Below are the code and all the weights of a small trained network. Each question names an input and a class and asks about switching units off, where a switched-off unit gives its printed mean instead of its output.

import numpy as np


def w(rows, s, z=0):
    codes = np.array(rows[::2]) - 128.0
    scale = np.full(codes.shape[1], s)
    scale[-1] = z or s
    return codes * scale


def f(y):
    return np.maximum(y, 0)


def log_softmax(a):
    a = a - a.max(-1, keepdims=True)
    return a - np.log(np.exp(a).sum(-1, keepdims=True))


def net(x, mask):
    res = np.array(x, float).reshape(1, 6) / 4 @ E
    y = f(res @ A[0][:, :-1].T + A[0][:, -1])
    res = res + np.where(mask, y, B[0][:, -1]) @ B[0][:, :-1]
    return log_softmax(res[-1] @ U[:, :-1].T + U[:, -1])


A, B = {}, {}
E = w([
[87,48,149,176,154,202,147,105,64],'x0',
[137,121,45,177,79,180,208,248,164],'x1',
[169,157,172,170,158,202,69,124,189],'x2',
[135,150,135,73,255,166,188,154,122],'x3',
[127,127,125,127,127,130,127,128,130],'x4',
[191,89,103,75,54,210,191,29,141],'x5',
],0.01)
A[0] = w([
[184,129,135,57,181,152,188,138,125,83],'n0',
[140,71,145,146,51,137,88,118,130,67],'n1',
[167,110,46,213,96,175,209,255,173,40],'n2',
[118,153,131,72,220,145,141,184,113,79],'n3',
[155,186,183,254,148,161,87,143,159,92],'n4',
[171,230,71,72,122,57,111,154,198,95],'n5',
[208,156,119,84,93,122,168,99,162,82],'n6',
[99,154,146,188,164,75,108,189,125,3],'n7',
[87,138,131,177,28,76,73,131,149,140],'n8',
[28,198,178,181,167,56,120,187,154,25],'n9',
[84,90,59,86,105,34,192,146,47,128],'n10',
[187,127,157,156,142,202,87,135,215,92],'n11',
[81,48,136,208,152,209,139,118,46,83],'n12',
],0.0085,0.0036)
B[0] = w([
[186,183,65,186,129,116,156,148,40,180],'n0',
[201,190,70,160,130,66,154,134,82,173],'n1',
[152,70,190,104,193,100,71,25,70,251],'n2',
[193,184,52,183,121,118,90,160,44,190],'n3',
[84,128,119,85,100,174,98,162,89,198],'n4',
[2,105,115,186,177,75,105,147,210,221],'n5',
[101,93,109,167,81,135,163,44,187,180],'n6',
[121,135,147,124,58,174,234,70,127,182],'n7',
[211,166,63,174,181,141,127,162,65,210],'n8',
[143,119,162,142,82,155,249,11,111,211],'n9',
[39,155,131,55,83,202,53,176,65,207],'n10',
[45,186,126,75,43,198,74,149,82,193],'n11',
[30,126,34,166,176,59,146,126,224,209],'n12',
],0.0078,0.013)
U = w([
[145,127,130,132,66,161,224,92,138,97],'0',
[198,176,75,173,129,115,119,175,85,69],'1',
[84,150,133,69,81,174,83,179,107,80],'2',
[80,119,101,166,158,93,122,150,196,97],'3',
[163,108,201,96,179,82,67,74,96,124],'4',
[143,133,132,121,118,127,128,150,127,255],'5',
[163,117,145,104,120,131,139,190,140,173],'6',
[225,64,240,70,127,120,179,247,210,44],'7',
],0.015,0.016)

Each question gives the input, the list of numbers given to net, and the class t.
The units are the neurons (one row each of A and B). Each row of codes is followed by its name. A weight is (code - 128) times the scale printed after its matrix; where a second scale follows, it is the last column's (A, B and U).
mask holds one flag per neuron, in row order. A switched-off neuron (its flag False) gives its mean, the last column of its row in B, instead of its output. The means were averaged over made-up inputs and are rounded, as every weight is.
A unit's drop is (log p(t) with every unit on - log p(t) with that unit switched off) / (log p(t) with every unit on - log p(t) with every unit switched off).
The circuit of an input: a set's keep is (log p(t) with only the set's units on - log p(t) with every unit switched off) / (log p(t) with every unit on - log p(t) with every unit switched off). Starting from the 12 units with the biggest drops (on a tie, the unit counted first), units are removed one at a time, each time the one whose removal leaves the highest keep (on an exact tie, the one counted first), for as long as the keep stays at least 0.8.
units of the circuit, in order: the units of the circuit, biggest drop first
unit that matters most: the unit with the biggest drop
top k neurons: the k neurons with the biggest drops, biggest first
drop when u is switched off: that unit's drop, to one decimal
input [-1,2,3,7,7,-2], class 1: units of the circuit, in order	[n3]
input [7,-6,-2,6,4,-4], class 3: top 4 neurons	[n12, n2, n8, n1]
input [-6,2,7,5,-4,-5], class 2: top 4 neurons	[n11, n4, n12, n8]
input [8,-8,-5,4,3,-2], class 3: top 2 neurons	[n12, n2]
input [-6,5,-5,7,2,4], class 1: top 4 neurons	[n0, n3, n12, n9]
input [2,8,-8,-2,-6,3], class 2: top 2 neurons	[n10, n9]
input [7,3,8,-4,5,-4], class 2: top 3 neurons	[n4, n11, n5]
input [-6,4,-5,-2,-2,2], class 3: top 2 neurons	[n5, n11]
input [-1,2,-5,-8,4,7], class 1: top 3 neurons	[n8, n1, n9]
input [-4,-7,-6,-4,8,7], class 5: top 4 neurons	[n2, n9, n7, n10]
input [1,-2,8,-8,-2,-6], class 1: top 2 neurons	[n8, n10]
input [-1,8,6,1,-7,-5], class 4: top 2 neurons	[n2, n10]
input [-3,1,-8,-5,2,7], class 2: top 2 neurons	[n10, n9]
input [6,-2,-6,6,2,-6], class 0: top 2 neurons	[n9, n7]
input [-8,-1,-7,8,-2,6], class 1: units of the circuit, in order	[n0]
input [2,-6,6,4,6,-6], class 0: units of the circuit, in order	[n9, n2]
input [-7,-8,6,1,0,-8], class 0: units of the circuit, in order	[n9, n7]
input [2,-7,7,-7,7,3], class 1: units of the circuit, in order	[n1, n2]
input [6,-3,-8,1,-1,0], class 2: drop when n2 is switched off	0.0
input [-7,-4,-8,-3,-2,5], class 2: drop when n9 is switched off	0.1
input [-6,4,8,0,6,1], class 2: unit that matters most	n11
input [4,-1,8,-8,-8,-8], class 0: drop when n7 is switched off	0.5
